In the rows, zero is written as 128.
Each row of numbers stands for one node and depends on some of the facts below. Use the named rows to name the rest.

There are 3 kinds of fact about the nodes: sutugok, statrun, robem.
verim {robem=242}
mobu {robem=20}
dalus {statrun=pudri, robem=20}
stufa {robem=242}
skevan {statrun=netras, robem=242}
brodos {sutugok=bruva nisa, robem=242}
doklustis {sutugok=skodek, statrun=druflir, robem=242}
favebrik {statrun=driramul lutretam, robem=20}
kogik {sutugok=mobu, robem=20}
suzum {sutugok=flugrol lirogek pudin skodek, robem=242}
busomo {sutugok=flubrus druflir, robem=242}
daska {sutugok=trevo, robem=20}
trokes {sutugok=kledrokli, statrun=pobi, robem=20}
bigun {sutugok=netras feklevus, statrun=gegrum, robem=20}
skeklir {robem=20}
stini {statrun=pudas flutin, robem=242}
pludrodal {robem=20}
banin {statrun=mople, robem=20}
gropla {statrun=druflir, robem=20}
tegra {sutugok=maklelor, robem=20}
vezon {robem=20}
kasak {sutugok=zupuvul vumo, robem=20}
vidro {sutugok=klasu drula, robem=20}
vumer {sutugok=feklevus skevan gegrum, robem=242}
pofla {sutugok=drabra, statrun=druflir, robem=20}
driramul {statrun=bropladro pigan, robem=20}
traklak {statrun=lidror nastu, robem=20}
lozoplis {robem=20}
rifla {sutugok=fletinok daska, robem=242}
gragri {statrun=starum flugrol skodek, robem=20}
fuzu {statrun=finul flugrol pludrodal kleto, robem=20}
sorak {statrun=pudri, robem=242}
grumo {sutugok=trivun trakligran lirogek skodek, statrun=busomo musta, robem=20}
lirogek {sutugok=finul skeno, robem=242}
fladas {sutugok=mumir, robem=242}
stuto {robem=242}
visam {sutugok=kogis, robem=20}
stimul {statrun=lutretam, robem=20}
mitil {statrun=pigan, robem=20}
skeno {sutugok=fletinok, robem=242}
zomigin {robem=20}
flubrus {sutugok=rifla, robem=20}
mople {statrun=traklak, robem=20}
klidol {sutugok=gobren gruklas, robem=20}
kledrokli {sutugok=skodek, robem=242}
nisa {sutugok=beflak fuzu, robem=242}
bralapo {statrun=skodek, robem=20}
brubanu {sutugok=brifledes, statrun=skodek, robem=242}
saton {robem=20}
nofon {sutugok=rifla, robem=20}
netras {sutugok=kogik klasu doklustis lirogek, robem=242}
pigan {robem=242}
bufli {statrun=difek mumir, robem=242}
pudri {statrun=stuto, robem=20}
motir {sutugok=lutretam, statrun=mitil driramul, robem=242}
gagim {statrun=busomo, robem=20}
troskiplek {sutugok=vidro, robem=242}
zegrok {sutugok=bralapo rifla, robem=242}
sonasas {robem=242}
starum {statrun=stimul, robem=242}
lutretam {sutugok=gruklas, statrun=netras pigan, robem=242}
maklelor {sutugok=busomo klirigrik, robem=242}
brisul {robem=20}
druflir {sutugok=rifla, statrun=bropladro pigan, robem=20}
tigru {sutugok=stostul, robem=20}
teza {sutugok=netras stobrek doklustis skodek, statrun=difek, robem=20}
veskik {sutugok=brisul stostul suzum, robem=20}
flozek {statrun=driramul, robem=242}
lidror {robem=20}
trogum {sutugok=mobu drabra kledrokli stostul masin, statrun=lutretam, robem=242}
plafu {sutugok=setrutrus nugak nisa, robem=20}
beflak {sutugok=motir vila, robem=242}
skodek {statrun=flugrol, robem=242}
masin {sutugok=logra, robem=242}
lizigra {sutugok=stostul skodek gruklas nofon, robem=242}
gigror {statrun=difek, robem=20}
feklevus {sutugok=grumo braskal, robem=20}
nanin {robem=242}
gobren {sutugok=brisul, statrun=skodek, robem=242}
klasu {sutugok=masin, robem=20}
nevigan {statrun=finul, robem=20}
logra {robem=20}
fletinok {sutugok=remivuk, statrun=skodek driramul, robem=242}
pudin {sutugok=trivun trakligran flugrol, statrun=stuto, robem=20}
stostul {sutugok=logra, robem=20}
logar {statrun=kogis, robem=20}
kogis {sutugok=stobrek, statrun=pigan, robem=20}
bropladro {robem=242}
teflil {sutugok=lepi, robem=20}
lufu {statrun=pudas, robem=242}
skadril {sutugok=stobrek lirogek, robem=242}
melebrok {sutugok=stostul, robem=242}
graga {statrun=difek, robem=242}
ragos {statrun=bropladro, robem=242}
mumir {robem=20}
gegrum {sutugok=beflak klirigrik ruvis brodos, robem=20}
vudru {statrun=pigan, robem=242}
drula {sutugok=skeklir, robem=242}
pudas {statrun=tigru pudin, robem=242}
flugrol {statrun=tigru, robem=242}
magro {statrun=favebrik, robem=242}
trakligran {robem=242}
bruva {robem=20}
flastuzu {robem=242}
skisku {statrun=nevigan, robem=242}
dokir {sutugok=drabra skeklir lepi fuzu, robem=242}
zubrul {statrun=flutin fletinok, robem=242}
greflogil {sutugok=brisul finul lirogek, robem=242}
finul {sutugok=logra, statrun=tigru driramul, robem=242}
gruklas {sutugok=flubrus skeno, robem=20}
nastu {robem=20}
flutin {statrun=netras stuto pigan, robem=20}
brifledes {sutugok=magro tivezi, robem=20}
sugres {robem=20}
faman {sutugok=masin nugak stufa mumir, statrun=fletinok nanin, robem=20}
pobi {statrun=skodek, robem=242}
vumo {sutugok=trivun stostul, statrun=vudru, robem=20}
pliskun {sutugok=klirigrik greflogil, statrun=busomo, robem=20}
tivezi {sutugok=teza, robem=20}
trivun {robem=242}
drabra {sutugok=skodek, robem=242}
nugak {sutugok=gruklas, robem=20}
stiplol {sutugok=netras, robem=20}
setrutrus {sutugok=zolor, statrun=netras skisku, robem=20}
skiga {statrun=tigru saton, robem=242}
trutrir {sutugok=sugres, statrun=nofon, robem=242}
zolor {sutugok=trivun stostul, robem=20}
kleto {statrun=doklustis mipla, robem=242}
mipla {sutugok=lozoplis skeklir, statrun=saton mople, robem=20}
flisan {sutugok=stobrek, statrun=busomo, robem=242}
stobrek {sutugok=doklustis zolor flozek, robem=242}
ruvis {sutugok=bruva, robem=242}
braskal {sutugok=trivun zomigin, robem=242}
bruso {sutugok=trogum, robem=20}
staklo {statrun=ragos, robem=242}
lepi {statrun=difek pigan, robem=20}
klirigrik {statrun=netras gropla, robem=242}
remivuk {statrun=drula, robem=242}
zupuvul {sutugok=flugrol, robem=242}
nimo {statrun=flugrol setrutrus, robem=242}
vila {robem=242}
musta {robem=20}
lufer {robem=20}
gaste {statrun=gragri druflir mople, robem=20}
kuge {sutugok=verim klirigrik druflir, statrun=pudas saton, robem=242}
difek {sutugok=klasu lizigra, statrun=pigan, robem=20}
trevo {sutugok=logra, robem=20}

Some rows with their names:
plafu: [127 169 137 104 121  87 151 119 152 110 101  91 148 103 151 108 103  98
 172 144 130  78 115 112 113 171]
stostul: [152  86 151 165 158 120 154 161 120 105 116 110 165 134  79 150 120 127
 122 166  67 175 130 187  98 136]
trevo: [127  83 146 101 117  91 132 148 122 104 109 130 157 114 123 113 105 122
 124 146 104 161  87 134 110 151]
bruso: [ 93 138 126  96  99  96  81 108 126  66 109 111 151 134 149  99 141  86
 160 149 115  94  97 156 126 178]
pudin: [ 88  97 148  82 146  87  91  98 157 102 103  94 151 126 138 125 119 117
 157 165  87 131 104 147 111 158]
pudri: [114 159 136 118 157 106 100 130 138 149 160  90 151 178 139 132  81 169
  79 124 160 139 136 101 103 159]
vumo: [106 113 148  94 136  93 105 113 152  89  98 105 156 111 115 126 125 114
 155 150  73 130 120 146 107 151]
klasu: [128 144 145 168 152 117 158 153 111  95 118  96 165 138 131 118 138 118
 120 169 103 155 118 172 101 172]
mitil: [101 139 122 128 149 100  93 155 116 125 161 122 135 165 113 144  93 155
  93  74 145 140 170 104 106 166]
musta: [115  96  96  93  88  88  67 129 112 126 169 173 147 165 108 118 122 150
 114  85 158 129 106 102 150 171]
nevigan: [134 116 105 108 153 111 103 120 161 155 161 141 157 148  76 161 100 149
 171  74 139  88 150 127 125 147]
setrutrus: [ 85 152 148  94 131  79 107 112 107  91 126 105 136 161 176 111 117 113
  96 174 140 170  81 121 110 167]
bigun: [ 96 159 146 101 147 110 127 112 175 110  89  80 146 115 157 117 115 136
 151 161  97 102 123 136 101 160]
flisan: [128 127 144 117 128 171 121  96 158 143  94  82 102  95 157 126 159 127
 158 159  98 104 128 138 140  96]
brodos: [147 192 141 147 127 124 171 140 101 144 119 116  81 105 178 110 143 127
  93 168 172 131  91  98 135 128]
zegrok: [138  94 130  90 116 104 150 114 135 152  95 139  91  94 159 108 124 140
 136 103 134 100 125  99 155  91]
flastuzu: [130 144 132 152 147 170 121 127 115 158 157 111  98 161 173 113 148 172
  70 130 167 126 150  93 147 104]
ruvis: [151 145 123 157 144 128 168 148 112 145 121 150 108  99 150 111 143 106
 162 113 139 109 142 109 134  92]


The same nodes again, as new rows of numbers:
Known rows:
pludrodal: [ 88 153 119 127 121 142 137 121 114 146 160 139  92 140 126  97 144 136
 125 161 128 123 128  91 124 131 131 126 183 139 124 123 148 103 135 123
 106 150 127 140 122 123 120 109]
difek: [ 96 133 138 103 138 110 152 161 175 128 131 133 122 132 124 121 166 114
 137 197 104 127 135 122 123 112 110 171 172 121 147 125 152 110 137 150
 140 107 138 131 119 140 126 119]
sugres: [119 139 112 114 131 139 132 108  92 148 162 123  94 127 121 100 133 144
 129 141 120 111 135  92 127 151 118 111 152 159 129 131 150 123 132 100
 122 161 134 131 124 102 122 119]
gagim: [115 115 107 100 126 137 116 122 114 150 139 123 124 113 120  97 140  82
 129 131 119 128 107  79 128 150 118 123 178 148 151 147 140  97 124  92
 136 155 133 141 114  83 122 117]
daska: [115 159 128 108 145 123 149 142 154 137 127 112 143 124 118 133 147 117
 137 173 102 117 150 118 131 133 102 140 172 146 132 117 145 128 103  87
  87  92 129 132 125 109 122 144]
verim: [209 141 116 150 134 138 145 132 137 124 100 118 154 131 144 157 121 150
 156  78 133 129 146 156 130 137 150 111 112 136 117 116 107 159 110  97
  67 125 116 120 144 120 130 147]
gruklas: [116 150 127 104 143 119 163 133 131 132 117 105 128 121 117 150 125 134
 137 170 138 111 143 130 135 123 105 149 181 146 128 119 143 127 112  92
  84  96 128 129 137 107 128 142]
kasak: [ 94 124 136 103 123 129 149 143 104 138 125 138 133 101 100 100 158 101
 104 170 122 119 133 121 142 131 101 153 127 122 126 124 129 111 122 129
 181  91 135 135 106 109 122 117]
tegra: [140 149 115 112 126 136 177 148 137 161 108 138 135  87 118 132 164  97
 149 163 148 116 150 131 133 135 121 147 195 150 121 121 132 123 112  96
  72 105 129 124 117 102 125 121]
ruvis: [180 104 113 148 116 135 149 134 119 129  88 138 143 105 139 155 111 141
 167  71 208 128 121 174 136 131 154 120 116 130 105 133  96 156 122 122
  84 130 122 111 134 129 145 118]
flutin: [142 143 116 124 127 137 123 117 116 156 153 142  96 110 124  99 143 108
 111 169 135 123 128  91 117 130 127 135 176 153 138 132 150 108 153 136
  98 168 135 131 126 127 118 127]
flastuzu: [168 121 116 152 125 140 100 123 132 123 137 144 135 149 141 121 131 140
 137  68 105 136 130 124 122 156 149  96  81 130 116 138 116 143 128 126
 135 135 128 121 120 136 130 122]
doklustis: [125 110 150 142 130 117 110 121 124  98 127 116 126 161 135 135  90 161
  97 107 111 143 129 143 131 102 130 127  47  94 142 120 104 150 133 155
 195 133 124 131 144 138 128 133]
grumo: [ 89  97 133  85 119 124 141 141 103 132 103 122 149  80  96 105 138  65
 103 158 139 129 108 118 150 121  99 159 136 113 149 143 118  96 115 119
 183 103 132 145 112  77 121 125]
drabra: [120  94 135 128 139 110  91 119 124  88 129 103 141 154 131 156  80 161
 149  95 124 126 110 162 129 129 125 110  70 115 117 136 121 140 127 135
 169 123 130 120 140 148 144 134]
mitil: [131 145 122 120 127 133 148 121 116 158 154 140  80 123 130  98 148 123
 120 157 126 125 139  83 121 126 129 135 164 151 152 129 147 113 149 131
 123 172 136 128 123 123 118 118]
druflir: [143 169 127 124 140 129 184 144 157 150 118 115 107 138 135 142 149 136
 147 175 136 126 163 112 125 106 126 161 206 149 157 106 141 135 118 100
  52 138 124 130 146 105 118 137]
bruso: [ 63 121 135  92 135 111 125 140 133 122 140 122 135 115 106 124 141 107
 131 180 109 116 116 132 132 132  98 145 149 121 127 136 150 106 125 132
 169  94 139 131 109 128 133 123]

Rows to name:
No name comes twice in this set of rows, the named rows included.
[ 68 138 138 122 126 127 143 150 145 118 135 125 119 145 115 114 142 132
 118 191 118 118 130 131 131 109 105 165 164 117 117 110 154  94 138 147
 137  94 127 149 125 135 118 121] => tigru
[141  99 138 150 133 127 120 154 149  86 117 130 149 175 134 124 117 161
 122 111 115 139 121 162 128 110 133 148  54 101 127 119 121 126 150 174
 176 117 126 132 141 150 128 127] => netras
[152 122 147 142 127 120 117 116 111 106 126 121 122 150 136 125  92 161
  91  94 114 145 133 131 130 107 134 123  53 104 146 124 103 149 140 150
 179 137 125 131 141 129 124 144] => flozek
[ 78 155 130 121 119 132 128 100 110 167 159 136 103 102 121 112 139 100
 113 157 127 127 140  83 122 125 127 119 182 136 147 130 147 118 122 118
 112 173 127 130 117 124 120 117] => gaste
[164 149 129 172 113 138 128 141 177 145  88 156 196  95 146 162 157  67
 127 108 147 147 138 161 123 126 161 126 149 115 108 120 108 139 113 135
  16 103 111 121 122 154 124 146] => kuge
[ 98 133 138 111 125 120 153 129 107 137 122 123 117  94 120 131 116 116
 110 180 177 120 119 126 135 103 113 157 176 130 137 124 133 108 138 137
 119 127 133 132 133 129 127 132] => setrutrus
[101 133 139  95 150 117 141 116  89 117 137  89 115 145 108 127  94 173
 113 170 117 108 128 123 140 118  92 142 129 134 131 120 143 125 123  99
 170 106 128 139 143  94 126 141] => stostul
[121 119 145 148 139 123 107 110  99  79 128  89 100 199 143 146  51 234
 113  92 136 134 112 149 133  98 134 114  64 108 120 106 123 130 139 137
 172 114 112 144 171 132 126 141] => skodek
[145 133 121 155 121 139 112 126 145 117 131 141 101 165 154 115 132 159
 129  75 114 145 136 128 116 140 156  98 100 125 120 126 118 133 137 135
 117 138 125 130 134 147 125 123] => nanin
[167 105 140 139 135 131 119 107  72  96 115 102 132 147 125 136  66 201
 104  75 136 125 130 147 145 119 125 115  28 114 128 118 106 160 122 117
 188 122 119 130 156 105 128 145] => trivun
[ 72 115 120  93 137 114 120 111 105 129 158 109  92 130 118 136 112 152
 163 157 156 107 102 120 123 135 113 122 176 148 129 143 163 114 133 116
 144 146 140 121 127 138 143 113] => lozoplis
[ 65 118 129  95 137 107 121 135 140 122 148 118 119 116 111 130 137 116
 154 172 126 112 104 122 124 136 101 138 171 130 122 143 155 105 130 129
 155 115 141 126 115 142 139 115] => vidro
[140 113 122 143 133 121 102 144 167 112 121 127 158 144 144 153 138 128
 154  95  97 136 120 154 119 146 137 112  98 116 109 137 122 137 120 134
 136  99 127 117 118 155 138 134] => fladas
[165 125 116 146 120 138  95 125 142 129 131 154 146 130 140 114 149 114
 131  74 103 138 129 129 121 162 147  92  90 130 118 140 112 143 124 131
 137 136 132 119 107 147 129 126] => trutrir
[175 150 129 148 143 127 121 127 153 114 112 113 151 147 143 155 121 142
 127  88  90 134 148 146 127 135 137 108  94 130 119 118 110 166 102  96
  94 109 118 123 143 121 127 161] => remivuk

The same nodes again, as new rows of numbers:
Some nodes and their rows:
skodek: [124 131 139 135 107  75  59  93 147 128 110 114 111  66 119]
suzum: [119 117 139 118 134 106  22 128 149 129 107 139 134 121 125]
setrutrus: [144 139 147 136 156 116 118 152 140 143 116 148 124 117 121]
tivezi: [146 134 155 123 148 122 102 140 140 140 115 155 121 130 152]
starum: [122 132 116 162  96 116 117 121 135 141 121 134 121  63 135]
gropla: [149 151 135 159 123 108 170 121 132 142 127 136 113  73 158]
lidror: [148 150 148 159 113 111 163 121 131 137 105 141 103  75 157]
daska: [143 137 148 143 142 143 129 158 133 141 112 166 125 130 153]
bigun: [149 131 151 126 148 128 111 144 139 142 109 153 124 126 158]
feklevus: [144 135 153 129 148 123 106 144 140 140 109 156 123 130 152]
banin: [153 143 142 156 119 112 169 124 132 144 109 135 108  67 162]
faman: [148 136 144 138 154 127 133 155 137 149 118 151 128 115 133]
pludrodal: [149 152 144 159 117 109 167 122 132 140 114 141 104  71 151]
flozek: [123 131 110 160 100 112 120 119 136 144 131 129 127  62 140]
klidol: [143 134 151 132 142 138 120 149 135 145 119 163 120 131 157]
skiga: [130 125 119 160  95 115 122 126 135 144 110 129 119  59 135]
zubrul: [125 127 111 160 100 115 125 123 136 146 122 127 129  61 140]
skadril: [117 117 136 126 123 125  45 138 143 137 113 149 132 124 130]

Rows to name:
No name comes twice in this set of rows, the named rows included.
[145 158 135 159 120 108 166 119 133 141 130 140 111  75 155] => driramul
[121 134 114 162  95 114 119 120 136 141 127 133 125  68 142] => ragos
[151 151 139 158 118 111 165 119 131 139 117 139 111  75 166] => pudri
[126 128 111 159  97 120 129 124 135 149 133 132 125  63 142] => klirigrik
[145 141 153 132 156 108 105 145 141 137 109 146 122 118 122] => pudin
[147 152 128 199 136 113 157 143 121 112  57 141 134  78 176] => logra
[125 126 120 161  94 117 105 115 134 132 106 136 125  73 163] => trakligran
[120 134 125 160  93 106 110 119 135 139 116 135 111  64 122] => flugrol
[153 145 136 156 122 113 168 121 131 142 115 136 116  71 170] => dalus
[115 117 129 136 111 146  75 151 138 146 128 162 129 126 135] => maklelor
[141 131 150 126 116 177 160 163 132 172 157 189 109 141 163] => flubrus

